[ 2.28  1.43 -1.39 -0.29 -0.24 -0.01  0.74 -1.88  3.27 -1.82 -1.78 -0.11
 -2.05 -0.17  0.98 -6.17  4.01] -> (7) > M
[ 0.60  1.07  0.55 -2.29 -1.04  0.43 -0.08 -0.58  0.89 -1.62  1.81 -1.67
 -3.93  0.98  0.73  0.18 -1.16] -> (12) > J
[ 0.88  0.55 -1.56 -1.33  0.43 -0.87 -0.28 -1.22  0.58 -1.19 -1.76  0.78
  0.86  0.84  0.51 -4.73  3.38] -> (7) > M
[ 1.99 -0.36 -0.66  1.61 -1.09 -0.96 -0.93 -3.11  5.67 -0.93 -2.89  0.61
 -0.57  0.09 -1.02 -2.43  5.45] -> (13) > F
[ 2.10 -1.08 -3.48 -1.30 -1.20 -0.07  0.48 -5.06  6.82 -3.28 -0.34 -1.01
 -0.89 -2.99 -0.41 -2.97  4.44] -> (10) > R
[ 1.78 -0.84 -1.78  1.66 -1.11  0.00 -0.36 -3.54  5.11 -1.15 -2.38  0.15
  0.58 -0.40 -0.78 -3.77  5.62] -> (13) > T
[ 1.66  0.95 -0.66 -1.40 -0.67  0.00 -0.10 -1.06  0.38 -2.45 -2.89  0.13
 -1.97  1.25 -0.29 -3.22  2.53] -> (12) > D
[ 1.23 -1.04 -1.12  1.31 -1.36 -0.12 -0.55 -3.11  3.99 -0.76 -2.83 -0.20
 -0.72  0.95 -1.41 -2.44  4.65] -> (13) > F
[ 2.43 -0.36 -0.80  0.17 -1.49  0.00 -0.83 -3.31  6.55 -2.20 -1.94 -0.63
 -1.86  0.00 -0.71 -3.32  4.76] -> (13) > A
[ 1.46 -1.00 -3.07 -0.56 -0.87  0.50  0.37 -3.27  3.87 -1.98 -0.19 -0.61
  0.86 -2.24 -0.27 -2.99  2.56] -> (10) > R
[ 1.78  0.56 -1.53 -0.71  0.42 -0.36  0.34 -2.37  5.27 -2.58 -0.97 -0.24
 -0.42 -0.95  1.00 -4.92  3.34] -> (7) > C
[ 1.90  0.65 -1.58 -2.09 -0.17 -0.18  1.06 -2.26  3.14 -2.41 -0.19  0.07
 -1.12 -0.24  1.45 -6.08  3.17] -> (7) > M
[ 1.39  0.53 -1.97 -1.09 -0.44 -0.38 -0.18 -2.66  4.93 -1.47 -0.58 -0.64
 -1.95 -0.90  0.74 -4.72  3.31] -> (7) > C

[-0.05 -0.48  1.55 -0.78  1.06 -0.39 -0.17 -1.19  1.95  1.34  0.30  1.41
 -0.39  1.77  0.53  2.32  0.63] -> <11> > V
[ 1.72  0.56  0.07 -0.55 -0.57  0.49 -2.43 -0.96  0.40 -4.28 -3.09 -0.93
 -0.70  0.76  1.00 -1.75  0.53] -> <6> > B
[-1.85  0.88  1.50 -0.14 -1.12  1.10  1.13  1.29 -2.16 -3.32  0.29 -2.58
  0.50 -0.08 -0.42  0.95 -0.28] -> <14> > E
[ 1.72  1.56 -1.26 -0.72  0.68  5.18 -3.15 -2.72  2.18 -3.27 -2.07 -0.11
  0.78  1.02  0.39 -2.22  0.51] -> <7> > Q
[-0.84  1.78  1.88 -1.20 -0.42  0.30 -1.15 -1.64  0.64  0.65  3.21  2.91
  0.16  1.09  1.84  2.14  1.08] -> <11> > H
[ 0.50 -0.32 -0.13 -0.57 -1.04  0.73 -1.38  1.63  1.78 -2.79 -1.33  1.60
 -1.38  3.11  0.39 -0.46  0.52] -> <6> > G
[-1.01 -0.05 -2.12  1.92 -0.01 -0.39  0.71  1.15 -0.88 -1.30  1.92 -1.57
 -1.19  1.02 -0.80  2.67 -1.13] -> <14> > E
[ 0.84  1.18  0.69 -1.16  0.09 -0.29 -0.80 -2.20 -1.43 -2.38 -1.96  0.32
  0.63  0.09  1.12 -0.88 -0.42] -> <7> > Q
[-1.02 -2.82 -0.51  0.06 -1.16  1.00 -0.16 -0.83  0.27 -3.20 -2.27 -2.76
  0.36  2.66  0.07  0.54 -1.51] -> <14> > S
[ 0.15  0.05 -1.34  0.71 -0.06  0.74  0.14 -0.52 -1.31 -1.61  0.78  2.14
 -0.68 -1.16  2.95 -0.91  0.34] -> <6> > B
[-0.73  0.28  0.65 -0.38 -1.87  0.42  0.79  1.32 -0.27 -1.29 -1.15 -2.11
  0.34  0.13 -1.79 -0.64 -0.53] -> <14> > E
[-0.27  1.28  2.55  0.28  0.37  1.97  0.40 -1.46 -0.02  1.44  1.71  2.75
 -0.41  1.47  1.22  2.86  1.13] -> <11> > V
[-0.27  0.43  1.91  0.80 -0.29  0.76 -1.05 -3.26  1.35 -0.66 -1.36  1.42
  0.04  0.27  1.01  2.22 -0.35] -> <11> > H
[-1.78 -0.71  0.14 -0.89 -1.48  0.30 -0.15 -0.58 -0.10 -2.39 -0.59  0.23
  0.88  2.27 -0.19  1.38 -0.34] -> <14> > S
[-1.78 -0.68  0.21  0.93 -1.88  0.82  0.70  2.30 -0.02 -0.82 -2.86 -1.02
 -0.16 -0.52 -1.36  0.70 -0.64] -> <14> > E
[ 1.17  0.47 -1.61 -1.10 -0.36  0.43  0.66 -0.12 -1.52 -2.17 -2.55  2.28
 -1.28  1.56  1.18  0.01 -0.13] -> <6> > G
[-0.93  1.91 -0.11 -1.12  0.20 -0.25  0.53 -1.23  0.26 -0.49  2.98  2.59
  0.01  1.18  2.18 -0.16 -0.68] -> <11> > V
[ 0.70  0.19  1.55  0.80 -0.08  0.06 -1.39 -1.94  1.38  1.74 -0.76  0.46
  0.02 -0.06  0.90  2.48 -0.60] -> <11> > H
[ 1.06  1.18 -0.97 -1.17  1.79 -1.31  0.28 -4.16  0.58 -1.37 -3.86  0.86
 -0.22  0.07  2.19 -0.54 -0.55] -> <7> > Q
[ 0.79  1.44  1.62 -1.37  1.54 -0.58 -1.81 -2.95  0.46 -1.88 -0.26 -0.62
 -1.17  1.34  3.13  0.10 -0.05] -> <7> > Q
[ 1.26  1.28 -1.19  0.15 -0.83 -0.62 -2.18  0.13  0.68 -2.15 -3.89  3.56
 -1.06  1.53  2.22  0.16  0.38] -> <6> > B
[ 1.48 -1.43 -2.78  0.24  0.33  0.05 -1.16  0.62  1.13 -2.35 -1.10 -1.39
  0.61  1.29 -0.97  0.67 -0.43] -> <6> > G
[-1.69  0.91  3.71 -0.26 -0.37  0.08  1.71 -0.22 -0.80  1.21  0.85  3.22
 -0.24  2.08  1.36  2.02  0.97] -> <11> > V
[ 2.40  0.58  1.80 -2.13  1.19 -0.53 -0.37 -3.20 -0.13 -1.24 -1.77 -0.25
  0.04  1.37  1.80 -1.17  0.80] -> <7> > Q

[-0.70 -1.09 -1.94 -0.55 -0.13  2.16  2.05  0.72  0.88 -0.49 -0.66 -1.49
 -1.32 -0.35 -0.65 -0.22  0.38] -> Y > Q203
[-0.04  1.65 -1.19 -0.10  0.23 -0.62  1.55  0.76  0.19 -1.97 -0.32 -0.97
 -1.48 -0.05 -0.51 -0.34 -0.02] -> Y > q705
[ 0.98  3.36  0.84 -0.03  0.90 -2.83 -1.82 -0.52  1.92 -3.03  0.27  2.30
  0.24  0.72  0.18  0.49  0.84] -> U > Q255
[ 0.24  1.01 -0.56 -0.58 -0.03  2.81  0.39  0.16  0.90 -1.28 -0.64 -0.62
 -0.58  0.38  0.50 -0.13  2.07] -> Y > q705
[-0.16  0.09 -1.21 -0.56 -0.16  0.84  0.18 -0.03  0.49 -2.71  0.23  0.68
  0.07  0.12  0.44 -0.24  1.00] -> Y > Q203
[-0.14  0.85  0.07 -0.50  0.36  1.54  1.64  0.75  0.29 -2.03 -1.21 -0.16
 -0.76  0.72  0.51 -0.30  0.75] -> Y > q705
[ 1.01  1.61 -1.47  0.66  0.62 -2.07  0.07  0.09 -0.45 -1.36  0.20  1.17
 -0.67  0.57  1.22 -0.36 -0.01] -> U > q219
[ 0.70  1.00  0.28 -0.26  0.14  1.78  0.40  0.52  0.26 -1.86 -0.60 -0.43
 -0.68  0.20  0.24 -0.11  0.82] -> Y > q705
[ 0.25 -2.84  0.89 -0.14  0.21  1.09  1.49  0.75 -0.34 -0.32 -0.34  0.70
 -0.52 -0.35 -0.43  0.04  0.46] -> Y > Q203
[-0.42 -3.56 -0.73 -0.19 -0.65  1.28  1.42  0.31  0.34 -0.30  0.63 -0.87
  0.00 -0.40 -1.09  0.33 -0.02] -> K > Q149
[-0.49 -0.77  1.12 -0.66  1.74 -0.39  0.00 -0.55  0.23 -1.46  0.65  0.48
 -1.11 -0.45 -1.73  0.58  0.57] -> K > Q149
[ 0.61  2.78 -0.78  0.31  1.39 -3.10 -1.35  0.73 -1.97 -1.70  1.00  0.70
  0.04 -0.22  2.02  0.20 -0.03] -> L > q898
[ 1.58  2.74  0.13 -1.18  1.68 -2.67 -1.12 -0.76  2.54 -2.09  0.76  1.22
 -0.83  0.72 -0.47  0.22  0.58] -> U > Q255
[ 0.38  3.82  0.28 -0.29  0.42 -1.14 -0.73  1.01 -1.10 -2.27 -1.60  0.26
 -0.51  0.08  1.65  1.09  1.01] -> L > q443
[ 0.16 -1.12  0.73 -0.97  0.39  0.79  0.29 -0.50  1.53  0.74  0.60 -1.06
 -0.48 -0.45 -1.66  0.55  0.61] -> K > Q149
[-0.06 -3.95 -0.45 -0.18  0.07 -1.10  2.81  0.56  1.12 -3.37  0.23 -0.38
 -0.40 -0.88 -0.93  0.33 -0.44] -> K > Q149
[ 0.29  1.43 -0.58  0.24  0.34 -1.09 -0.14  0.83 -0.75  0.12 -1.15  1.07
  0.45 -0.06  1.68 -0.06 -0.11] -> L > q898
[ 0.07  2.70 -0.86  0.32  0.41 -0.26 -2.22  0.30  0.45 -0.96 -0.35  0.05
 -0.09 -0.14  1.86 -0.02  0.54] -> L > q898
[-0.21  4.68  0.61 -1.05  2.20 -0.89 -2.15  0.03  2.79 -0.41  0.15  1.44
 -0.29 -0.47 -0.78 -0.10  2.35] -> K > q160
[ 0.34  2.43 -0.85 -0.26  0.47  1.49 -0.06  0.55 -0.70 -1.56 -0.29 -0.06
 -0.75  0.16  0.82 -0.09  1.38] -> Y > q705
[ 0.30  0.79  1.15 -0.68 -0.16  0.30  1.34  0.36  1.65 -0.64  0.83 -0.90
 -1.24 -0.07 -1.20  0.33  0.28] -> K > Q149
[-0.29  1.08 -0.35 -0.56 -0.09  1.64  0.01  0.14 -0.01 -1.36  0.13  0.40
 -0.33  0.18 -0.70 -0.25  0.33] -> Y > Q203
[ 0.07  3.09 -0.16 -0.29  0.87  1.14  0.93  0.85 -0.55 -1.80 -0.90 -0.21
 -2.56  0.09  0.44  0.36  2.07] -> Y > q705
[-0.69 -1.97 -1.23 -0.44  0.32  0.48  1.72  0.37  0.75 -0.96 -0.06 -2.32
 -1.14 -0.86 -2.02  0.32  0.04] -> K > Q149
[ 0.02  3.25 -1.11 -0.08  0.25 -0.06 -0.93  0.54 -1.80 -0.66 -1.10 -0.71
 -0.77  0.29  1.79  0.51  0.26] -> L > q443
[-0.13  0.76  1.00 -0.52  0.01  1.13  1.41  1.03  0.32 -1.04 -0.10 -0.26
 -0.75  0.38  0.16  0.21  1.41] -> Y > q705
